Here is a tiny trained network, its code and every weight. The questions are about switching its units off for an input and a class, where a switched-off unit gives its printed mean instead of its output.

import numpy as np


def w(rows, s, z=0):
    codes = np.array(rows[::2]) - 128.0
    scale = np.full(codes.shape[1], s)
    scale[-1] = z or s
    return codes * scale


def f(y):
    return y / 2 * (1 + np.tanh(0.7978845608 * (y + 0.044715 * y**3)))


def log_softmax(a):
    a = a - a.max(-1, keepdims=True)
    return a - np.log(np.exp(a).sum(-1, keepdims=True))


def net(x, mask):
    res = np.array(x, float).reshape(1, 5) / 4 @ E
    y = f(res @ A[0][:, :-1].T + A[0][:, -1])
    res = res + np.where(mask, y, B[0][:, -1]) @ B[0][:, :-1]
    return log_softmax(res[-1] @ U[:, :-1].T + U[:, -1])


A, B = {}, {}
E = w([
[85,167,1,173,81,235],'x0',
[73,84,159,224,122,72],'x1',
[104,22,18,111,88,91],'x2',
[29,108,196,62,115,147],'x3',
[90,98,219,141,233,201],'x4',
],0.0078)
A[0] = w([
[61,123,127,108,120,134,206],'neuron 0',
[127,128,109,122,108,103,58],'neuron 1',
[122,149,138,133,125,133,12],'neuron 2',
[127,175,130,135,107,140,99],'neuron 3',
[132,157,134,158,158,128,31],'neuron 4',
[152,150,111,95,116,132,80],'neuron 5',
[172,112,149,170,159,33,116],'neuron 6',
[65,107,116,134,137,78,93],'neuron 7',
[74,85,136,164,112,116,190],'neuron 8',
[134,121,137,118,141,136,84],'neuron 9',
[124,146,130,85,139,117,177],'neuron 10',
[84,141,158,120,126,141,97],'neuron 11',
[155,142,102,161,125,120,251],'neuron 12',
[117,124,157,142,165,175,232],'neuron 13',
[123,135,227,86,191,183,177],'neuron 14',
[66,120,178,124,92,129,194],'neuron 15',
[154,130,125,35,141,105,242],'neuron 16',
[111,139,93,130,163,251,211],'neuron 17',
[136,127,135,139,142,119,234],'neuron 18',
[141,120,150,141,107,91,36],'neuron 19',
[107,102,165,141,91,111,157],'neuron 20',
[126,140,184,185,130,53,203],'neuron 21',
],0.019,0.0026)
B[0] = w([
[133,115,155,174,119,150,166],'neuron 0',
[122,114,162,94,146,135,152],'neuron 1',
[139,137,123,116,123,115,128],'neuron 2',
[137,90,141,92,138,162,145],'neuron 3',
[135,139,112,113,138,112,141],'neuron 4',
[147,119,93,80,117,131,153],'neuron 5',
[153,165,171,214,165,116,221],'neuron 6',
[107,99,143,158,89,173,172],'neuron 7',
[109,102,86,161,88,175,177],'neuron 8',
[124,150,145,124,93,108,134],'neuron 9',
[103,97,111,141,116,125,151],'neuron 10',
[145,138,145,142,145,92,159],'neuron 11',
[186,129,157,85,133,181,170],'neuron 12',
[158,148,118,124,132,102,180],'neuron 13',
[196,99,244,136,127,63,249],'neuron 14',
[120,145,197,156,156,165,179],'neuron 15',
[87,83,118,112,77,96,191],'neuron 16',
[198,133,111,251,131,143,210],'neuron 17',
[148,128,135,140,132,137,146],'neuron 18',
[123,138,137,151,141,149,155],'neuron 19',
[107,132,161,152,125,173,163],'neuron 20',
[165,160,133,122,161,170,210],'neuron 21',
],0.028,0.018)
U = w([
[139,138,95,6,126,147,46],'0',
[153,136,178,139,147,79,178],'1',
[83,111,73,72,96,63,4],'2',
[156,188,92,159,170,181,176],'3',
[156,54,112,118,56,124,140],'4',
[64,125,116,122,108,157,110],'5',
],0.013,0.0038)

Each question gives the input, the list of numbers given to net, and the class t.
The units are the neurons (one row each of A and B). Each row of codes is followed by its name. A weight is (code - 128) times the scale printed after its matrix; where a second scale follows, it is the last column's (A, B and U).
mask holds one flag per neuron, in row order. A switched-off neuron (its flag False) gives its mean, the last column of its row in B, instead of its output. The means were averaged over made-up inputs and are rounded, as every weight is.
A unit's drop is (log p(t) with every unit on - log p(t) with that unit switched off) / (log p(t) with every unit on - log p(t) with every unit switched off).
The circuit of an input: a set's keep is (log p(t) with only the set's units on - log p(t) with every unit switched off) / (log p(t) with every unit on - log p(t) with every unit switched off). Starting from the 12 units with the biggest drops (on a tie, the unit counted first), units are removed one at a time, each time the one whose removal leaves the highest keep (on an exact tie, the one counted first), for as long as the keep stays at least 0.8.
circuit, biggest first: the units of the circuit, biggest drop first
most important unit: the unit with the biggest drop
top k neurons: the k neurons with the biggest drops, biggest first
drop of u: that unit's drop, to one decimal
input [-8,4,8,5,2], class 3: most important unit => neuron 8
input [-5,-6,8,-7,4], class 4: circuit, biggest first => [neuron 14; neuron 16]
input [2,2,4,3,5], class 3: top 2 neurons => [neuron 16; neuron 14]
input [7,-1,-5,-2,4], class 3: top 2 neurons => [neuron 17; neuron 16]
input [4,-5,5,1,-7], class 4: top 2 neurons => [neuron 21; neuron 16]
input [-4,-8,3,6,-4], class 2: top 2 neurons => [neuron 17; neuron 14]
input [2,-6,-2,-5,-4], class 4: top 2 neurons => [neuron 21; neuron 6]
input [-4,1,7,8,-7], class 5: drop of neuron 14 => 0.3
input [6,6,8,7,-8], class 5: drop of neuron 14 => 0.4
input [7,-7,-5,1,-3], class 3: drop of neuron 17 => 1.7
input [1,0,0,0,-1], class 3: top 3 neurons => [neuron 14; neuron 16; neuron 7]
input [2,0,5,-3,1], class 3: top 2 neurons => [neuron 14; neuron 16]
